Here is a tiny trained network, its code and every weight. The questions are about switching its units off for an input and a class, where a switched-off unit gives its printed mean instead of its output.

import numpy as np


def w(rows, s, z=0):
    codes = np.array(rows[::2]) - 128.0
    scale = np.full(codes.shape[1], s)
    scale[-1] = z or s
    return codes * scale


def f(y):
    return np.maximum(y, 0)


def log_softmax(a):
    a = a - a.max(-1, keepdims=True)
    return a - np.log(np.exp(a).sum(-1, keepdims=True))


def net(x, mask):
    res = np.array(x, float).reshape(1, 7) / 4 @ E
    y = f(res @ A[0][:, :-1].T + A[0][:, -1])
    res = res + np.where(mask, y, B[0][:, -1]) @ B[0][:, :-1]
    return log_softmax(res[-1] @ U[:, :-1].T + U[:, -1])


A, B = {}, {}
E = w([
[46,93,103,103,40,68,136,162,74,95,124],'x0',
[168,186,84,88,188,150,27,2,153,121,113],'x1',
[102,124,141,95,99,107,163,158,118,89,102],'x2',
[93,190,226,21,231,238,101,112,82,103,33],'x3',
[106,152,105,60,63,78,88,68,82,9,87],'x4',
[97,69,89,134,221,45,118,130,47,157,74],'x5',
[195,102,187,223,117,105,229,90,122,144,197],'x6',
],0.0081)
A[0] = w([
[119,115,60,116,107,98,70,148,132,106,112,59],'neuron 0',
[144,104,125,131,195,71,189,139,124,138,93,45],'neuron 1',
[66,108,170,86,141,141,194,223,120,130,98,88],'neuron 2',
[157,159,137,75,44,161,137,86,172,46,126,3],'neuron 3',
[150,123,33,117,103,70,93,80,168,119,140,71],'neuron 4',
[139,133,126,143,250,170,104,117,142,197,137,124],'neuron 5',
],0.02,0.0036)
B[0] = w([
[111,209,168,138,122,167,103,157,112,116,75,188],'neuron 0',
[166,82,141,158,157,120,163,91,144,69,201,182],'neuron 1',
[64,170,99,124,89,159,74,246,99,78,61,198],'neuron 2',
[193,103,114,136,208,116,118,57,190,214,153,227],'neuron 3',
[80,188,133,113,68,60,110,255,115,135,56,204],'neuron 4',
[204,149,123,121,243,104,97,106,185,151,99,253],'neuron 5',
],0.0093,0.024)
U = w([
[119,113,139,154,53,210,166,164,195,171,172,50],'0',
[105,123,162,68,116,80,134,2,57,81,100,54],'1',
[117,65,163,142,145,114,191,91,68,38,147,72],'2',
[195,89,143,218,86,90,210,142,210,170,211,254],'3',
[146,146,145,93,216,154,87,89,164,121,80,149],'4',
[89,155,152,127,87,124,123,169,119,81,88,162],'5',
],0.0077,0.0047)

Each question gives the input, the list of numbers given to net, and the class t.
The units are the neurons (one row each of A and B). Each row of codes is followed by its name. A weight is (code - 128) times the scale printed after its matrix; where a second scale follows, it is the last column's (A, B and U).
mask holds one flag per neuron, in row order. A switched-off neuron (its flag False) gives its mean, the last column of its row in B, instead of its output. The means were averaged over made-up inputs and are rounded, as every weight is.
A unit's drop is (log p(t) with every unit on - log p(t) with that unit switched off) / (log p(t) with every unit on - log p(t) with every unit switched off).
The circuit of an input: a set's keep is (log p(t) with only the set's units on - log p(t) with every unit switched off) / (log p(t) with every unit on - log p(t) with every unit switched off). Starting from all 6 units, units are removed one at a time, each time the one whose removal leaves the highest keep (on an exact tie, the one counted first), for as long as the keep stays at least 0.8.
units of the circuit, in order: the units of the circuit, biggest drop first
k most important neurons: the k neurons with the biggest drops, biggest first
drop when u is switched off: that unit's drop, to one decimal
input [-1,-6,5,0,8,2,3], class 5: units of the circuit, in order : (neuron 2)
input [-5,-8,0,-1,-2,-5,2], class 0: 3 most important neurons : (neuron 4; neuron 0; neuron 5)
input [6,-4,-2,5,4,-3,1], class 5: 2 most important neurons : (neuron 5; neuron 2)
input [2,-4,-2,1,-3,-3,7], class 0: 2 most important neurons : (neuron 5; neuron 3)
input [-5,5,7,-4,-3,-5,0], class 3: units of the circuit, in order : (neuron 2; neuron 0)
input [6,0,-3,2,-3,7,8], class 2: units of the circuit, in order : (neuron 3; neuron 1)
input [-3,0,-1,0,-2,5,8], class 3: 3 most important neurons : (neuron 1; neuron 2; neuron 0)
input [1,0,3,-4,0,7,2], class 3: 2 most important neurons : (neuron 1; neuron 2)
input [-5,6,2,-7,3,-5,-3], class 5: 2 most important neurons : (neuron 4; neuron 5)
input [1,-4,-1,-2,-5,-7,-3], class 0: 3 most important neurons : (neuron 4; neuron 5; neuron 0)
input [-1,3,-7,-4,2,-5,3], class 3: 2 most important neurons : (neuron 2; neuron 5)
input [7,2,7,2,8,7,-3], class 5: drop when neuron 4 is switched off : 0.0
input [0,8,2,-3,2,-8,6], class 3: drop when neuron 5 is switched off : 0.2
input [3,-1,2,5,0,-1,-3], class 5: drop when neuron 5 is switched off : 0.3
input [6,6,-3,-3,5,0,-8], class 5: units of the circuit, in order : (neuron 4)
